Here is a tiny trained network, its code and every weight. The questions are about switching its units off for an input and a class, where a switched-off unit gives its printed mean instead of its output.

import numpy as np


def w(rows, s, z=0):
    codes = np.array(rows[::2]) - 128.0
    scale = np.full(codes.shape[1], s)
    scale[-1] = z or s
    return codes * scale


def norm(h):
    return h / np.sqrt((h * h).mean(-1, keepdims=True) + 1e-5)


def f(y):
    return y / 2 * (1 + np.tanh(0.7978845608 * (y + 0.044715 * y**3)))


def log_softmax(a):
    a = a - a.max(-1, keepdims=True)
    return a - np.log(np.exp(a).sum(-1, keepdims=True))


def net(x, mask):
    res = np.array(x, float).reshape(1, 8) / 4 @ E
    u = 0
    for l in range(2):
        y = f(norm(res) @ A[l][:, :-1].T + A[l][:, -1])
        res = res + np.where(mask[u : u + 9], y, B[l][:, -1]) @ B[l][:, :-1]
        u += 9
    return log_softmax(norm(res)[-1] @ U[:, :-1].T + U[:, -1])


A, B = {}, {}
E = w([
[170,112,139,90,140,151,113,214,207,89,154,137],'x0',
[138,136,84,149,82,102,83,133,111,218,78,218],'x1',
[129,142,108,91,75,66,133,102,38,141,138,132],'x2',
[147,189,119,150,41,134,208,175,209,149,134,154],'x3',
[156,97,247,125,107,129,180,144,122,133,58,155],'x4',
[130,93,176,87,81,82,60,140,61,92,141,65],'x5',
[185,123,154,150,91,113,90,178,114,158,124,123],'x6',
[128,221,176,194,95,104,64,97,92,204,100,216],'x7',
],0.014)
A[0] = w([
[121,56,123,83,162,131,128,112,94,82,154,90,99],'0.n1',
[125,171,194,144,151,160,43,127,105,102,139,106,69],'0.n2',
[123,149,81,138,127,113,63,112,98,117,164,114,75],'0.n3',
[85,177,103,156,94,101,191,104,120,110,184,56,103],'0.n4',
[84,76,131,151,166,146,132,95,119,45,144,57,152],'0.n5',
[58,109,122,115,245,165,130,8,80,107,88,105,74],'0.n6',
[164,132,103,134,106,121,86,115,134,110,135,104,2],'0.n7',
[150,103,107,107,80,143,171,80,118,93,125,110,3],'0.n8',
[106,81,148,125,130,115,143,136,160,101,141,68,18],'0.n9',
],0.013,0.0052)
B[0] = w([
[147,104,175,105,187,88,127,166,117,126,58,157,209],'0.n1',
[137,109,175,151,136,26,164,133,157,119,204,141,170],'0.n2',
[111,91,80,135,117,74,161,72,125,123,154,103,171],'0.n3',
[156,107,141,130,114,107,132,67,154,190,246,68,194],'0.n4',
[128,115,155,62,213,124,152,177,109,142,121,128,246],'0.n5',
[160,90,124,186,95,25,168,86,144,125,243,113,251],'0.n6',
[131,79,143,155,160,124,152,129,120,160,149,111,125],'0.n7',
[167,138,137,116,177,63,115,98,124,135,145,80,140],'0.n8',
[119,219,113,115,80,189,105,101,90,132,74,66,171],'0.n9',
],0.011,0.012)
A[1] = w([
[126,195,138,164,108,119,89,128,137,196,97,180,2],'1.n1',
[125,153,67,125,94,107,89,134,104,143,127,114,49],'1.n2',
[123,207,131,106,161,138,161,65,98,108,124,119,110],'1.n3',
[118,145,84,119,164,155,174,142,217,130,160,155,70],'1.n4',
[102,133,173,116,100,122,112,100,63,116,119,124,11],'1.n5',
[118,165,109,162,104,65,88,76,68,208,115,229,132],'1.n6',
[113,144,160,151,99,149,111,97,117,180,114,192,20],'1.n7',
[151,97,178,155,86,132,125,162,164,121,107,176,164],'1.n8',
[100,112,76,135,126,100,2,119,76,168,166,129,56],'1.n9',
],0.015,0.0059)
B[1] = w([
[153,113,147,80,200,149,128,198,116,77,60,78,179],'1.n1',
[99,130,192,132,97,95,145,91,110,138,146,85,145],'1.n2',
[160,109,212,129,52,122,119,98,159,175,150,104,146],'1.n3',
[76,182,72,146,111,178,109,159,115,97,64,212,185],'1.n4',
[137,103,123,88,175,119,87,155,184,68,113,145,139],'1.n5',
[128,132,142,37,157,242,31,161,16,186,8,125,252],'1.n6',
[215,140,136,106,142,127,132,187,105,42,108,142,165],'1.n7',
[86,83,146,171,83,118,124,73,141,138,174,98,186],'1.n8',
[95,160,98,152,95,130,114,45,181,186,216,57,181],'1.n9',
],0.012,0.014)
U = w([
[102,159,86,118,88,154,82,64,106,190,162,77,118],'0',
[152,80,172,123,167,3,162,104,145,123,243,77,173],'1',
[140,103,152,58,197,158,80,211,82,102,32,100,180],'2',
[96,159,97,194,90,171,151,150,184,95,95,186,2],'3',
],0.016,0.0067)

Each question gives the input, the list of numbers given to net, and the class t.
The units are the neurons (one row each of A and B). Each row of codes is followed by its name. A weight is (code - 128) times the scale printed after its matrix; where a second scale follows, it is the last column's (A, B and U).
mask holds one flag per neuron, layer by layer. A switched-off neuron (its flag False) gives its mean, the last column of its row in B, instead of its output. The means were averaged over made-up inputs and are rounded, as every weight is.
A unit's drop is (log p(t) with every unit on - log p(t) with that unit switched off) / (log p(t) with every unit on - log p(t) with every unit switched off).
The circuit of an input: a set's keep is (log p(t) with only the set's units on - log p(t) with every unit switched off) / (log p(t) with every unit on - log p(t) with every unit switched off). Starting from the 12 units with the biggest drops (on a tie, the unit counted first), units are removed one at a time, each time the one whose removal leaves the highest keep (on an exact tie, the one counted first), for as long as the keep stays at least 0.8.
circuit, biggest first: the units of the circuit, biggest drop first
most important unit: the unit with the biggest drop
top k neurons: the k neurons with the biggest drops, biggest first
top k neurons in layer l: the k neurons of layer l with the biggest drops, biggest first
drop when u is switched off: that unit's drop, to one decimal
input [2,2,-2,-7,-2,2,3,2], class 1: most important unit => 0.n2
input [7,-1,3,2,8,6,-4,2], class 1: top 2 neurons => [1.n6 1.n8]
input [8,8,-8,-7,1,4,5,3], class 0: top 2 neurons in layer 0 => [0.n5 0.n1]
input [-7,-2,1,-7,4,2,1,-8], class 1: top 2 neurons => [0.n6 1.n6]
input [-8,-3,3,4,2,4,1,3], class 2: top 2 neurons in layer 0 => [0.n6 0.n3]
input [4,0,-6,5,-5,4,-3,-2], class 3: circuit, biggest first => [1.n6 1.n4]
input [-3,8,-6,-2,-5,-6,0,-2], class 2: top 2 neurons => [1.n6 0.n4]
input [2,8,-7,2,3,-7,6,-2], class 3: top 3 neurons => [1.n6 1.n8 1.n4]
input [2,3,1,4,-3,4,2,-2], class 1: top 2 neurons in layer 1 => [1.n6 1.n4]
input [-1,4,0,0,-7,-6,8,4], class 2: top 2 neurons in layer 1 => [1.n6 1.n1]
input [3,-7,-7,7,-4,3,-4,6], class 3: top 2 neurons => [1.n4 0.n6]
input [-5,6,2,1,-6,-3,-1,2], class 2: top 2 neurons in layer 0 => [0.n6 0.n4]
input [-4,4,6,4,1,6,-5,3], class 2: top 2 neurons => [1.n6 0.n6]
input [5,6,-4,-3,-2,2,3,1], class 0: most important unit => 1.n9
input [0,-2,8,6,0,4,-5,7], class 2: top 2 neurons => [1.n6 0.n6]
input [-6,-3,-7,0,1,0,-6,-6], class 1: drop when 0.n6 is switched off => 0.2
input [6,3,-7,-1,-8,1,0,-1], class 3: drop when 1.n6 is switched off => 0.2
input [0,-5,0,-7,3,5,1,8], class 1: drop when 0.n2 is switched off => 0.3
